Below are the code and all the weights of a small trained network. Each question names an input and a class and asks about switching units off, where a switched-off unit gives its printed mean instead of its output.

import numpy as np


def w(rows, s, z=0):
    codes = np.array(rows[::2]) - 128.0
    scale = np.full(codes.shape[1], s)
    scale[-1] = z or s
    return codes * scale


def f(y):
    return np.maximum(y, 0)


def log_softmax(a):
    a = a - a.max(-1, keepdims=True)
    return a - np.log(np.exp(a).sum(-1, keepdims=True))


def net(x, mask):
    res = np.array(x, float).reshape(1, 5) / 4 @ E
    y = f(res @ A[0][:, :-1].T + A[0][:, -1])
    res = res + np.where(mask, y, B[0][:, -1]) @ B[0][:, :-1]
    return log_softmax(res[-1] @ U[:, :-1].T + U[:, -1])


A, B = {}, {}
E = w([
[62,148,226,112,135],'x0',
[216,97,190,175,108],'x1',
[163,233,125,155,197],'x2',
[131,134,160,16,116],'x3',
[137,192,134,143,10],'x4',
],0.012)
A[0] = w([
[106,115,208,148,157,108],'neuron 1',
[52,127,117,174,140,140],'neuron 2',
[86,169,143,145,93,183],'neuron 3',
[154,185,136,150,105,189],'neuron 4',
[121,146,57,92,192,88],'neuron 5',
[133,94,156,56,121,172],'neuron 6',
[34,130,131,6,74,137],'neuron 7',
[47,91,113,18,77,144],'neuron 8',
[77,107,79,129,164,110],'neuron 9',
[107,175,174,116,183,197],'neuron 10',
[147,184,186,116,130,116],'neuron 11',
[210,134,99,120,98,39],'neuron 12',
[115,159,70,140,199,156],'neuron 13',
[167,119,91,214,101,231],'neuron 14',
[125,133,78,76,202,156],'neuron 15',
[79,117,125,200,93,127],'neuron 16',
[143,115,61,144,148,254],'neuron 17',
[80,128,148,66,100,127],'neuron 18',
[121,36,125,159,150,181],'neuron 19',
[240,133,113,82,106,148],'neuron 20',
[203,106,112,111,122,129],'neuron 21',
[117,39,151,168,145,160],'neuron 22',
[115,135,105,103,79,126],'neuron 23',
[101,195,215,144,118,121],'neuron 24',
[154,110,223,141,191,210],'neuron 25',
],0.015,0.0059)
B[0] = w([
[111,112,166,84,136,188],'neuron 1',
[110,190,120,137,121,172],'neuron 2',
[139,225,114,132,106,184],'neuron 3',
[192,183,149,145,120,197],'neuron 4',
[80,154,106,190,247,193],'neuron 5',
[122,73,106,92,140,202],'neuron 6',
[158,138,48,46,152,248],'neuron 7',
[133,110,62,97,143,241],'neuron 8',
[95,132,114,137,165,181],'neuron 9',
[146,151,152,97,198,215],'neuron 10',
[197,133,156,94,133,198],'neuron 11',
[191,96,94,197,103,173],'neuron 12',
[144,151,136,173,187,207],'neuron 13',
[130,131,124,203,49,224],'neuron 14',
[109,86,119,152,212,208],'neuron 15',
[77,190,125,143,67,176],'neuron 16',
[119,111,104,214,147,202],'neuron 17',
[161,133,62,47,137,194],'neuron 18',
[57,86,137,134,106,205],'neuron 19',
[197,14,102,154,143,206],'neuron 20',
[145,78,127,184,104,179],'neuron 21',
[56,86,150,99,75,199],'neuron 22',
[155,138,94,120,129,170],'neuron 23',
[160,163,170,99,157,220],'neuron 24',
[113,69,195,88,124,231],'neuron 25',
],0.012,0.016)
U = w([
[200,176,224,73,155,39],'0',
[14,174,150,34,142,3],'1',
[136,241,116,139,76,146],'2',
[57,157,101,165,246,171],'3',
[137,141,16,9,155,213],'4',
[5,138,93,156,77,184],'5',
[176,106,86,180,91,155],'6',
[56,56,188,71,121,81],'7',
],0.011,0.0025)

Each question gives the input, the list of numbers given to net, and the class t.
The units are the neurons (one row each of A and B). Each row of codes is followed by its name. A weight is (code - 128) times the scale printed after its matrix; where a second scale follows, it is the last column's (A, B and U).
mask holds one flag per neuron, in row order. A switched-off neuron (its flag False) gives its mean, the last column of its row in B, instead of its output. The means were averaged over made-up inputs and are rounded, as every weight is.
A unit's drop is (log p(t) with every unit on - log p(t) with that unit switched off) / (log p(t) with every unit on - log p(t) with every unit switched off).
The circuit of an input: a set's keep is (log p(t) with only the set's units on - log p(t) with every unit switched off) / (log p(t) with every unit on - log p(t) with every unit switched off). Starting from the 12 units with the biggest drops (on a tie, the unit counted first), units are removed one at a time, each time the one whose removal leaves the highest keep (on an exact tie, the one counted first), for as long as the keep stays at least 0.8.
units of the circuit, in order: the units of the circuit, biggest drop first
top k neurons: the k neurons with the biggest drops, biggest first
drop of u: that unit's drop, to one decimal
input [4,1,4,-5,3], class 2: units of the circuit, in order => neuron 3; neuron 15
input [-3,6,0,3,-3], class 6: units of the circuit, in order => neuron 21
input [-1,1,6,4,-1], class 0: units of the circuit, in order => neuron 11; neuron 8
input [8,-7,5,1,-2], class 4: top 2 neurons => neuron 7; neuron 18
input [8,-2,1,-4,-1], class 1: top 2 neurons => neuron 20; neuron 4
input [0,6,2,2,1], class 0: top 3 neurons => neuron 17; neuron 8; neuron 25
input [-1,0,8,4,-1], class 3: top 2 neurons => neuron 5; neuron 15
input [5,7,7,-6,-7], class 0: drop of neuron 10 => 0.3
input [7,-4,3,-1,0], class 0: drop of neuron 24 => 0.2
input [-2,1,3,7,-3], class 3: drop of neuron 6 => -0.1
input [7,-2,2,3,-7], class 4: top 2 neurons => neuron 7; neuron 18
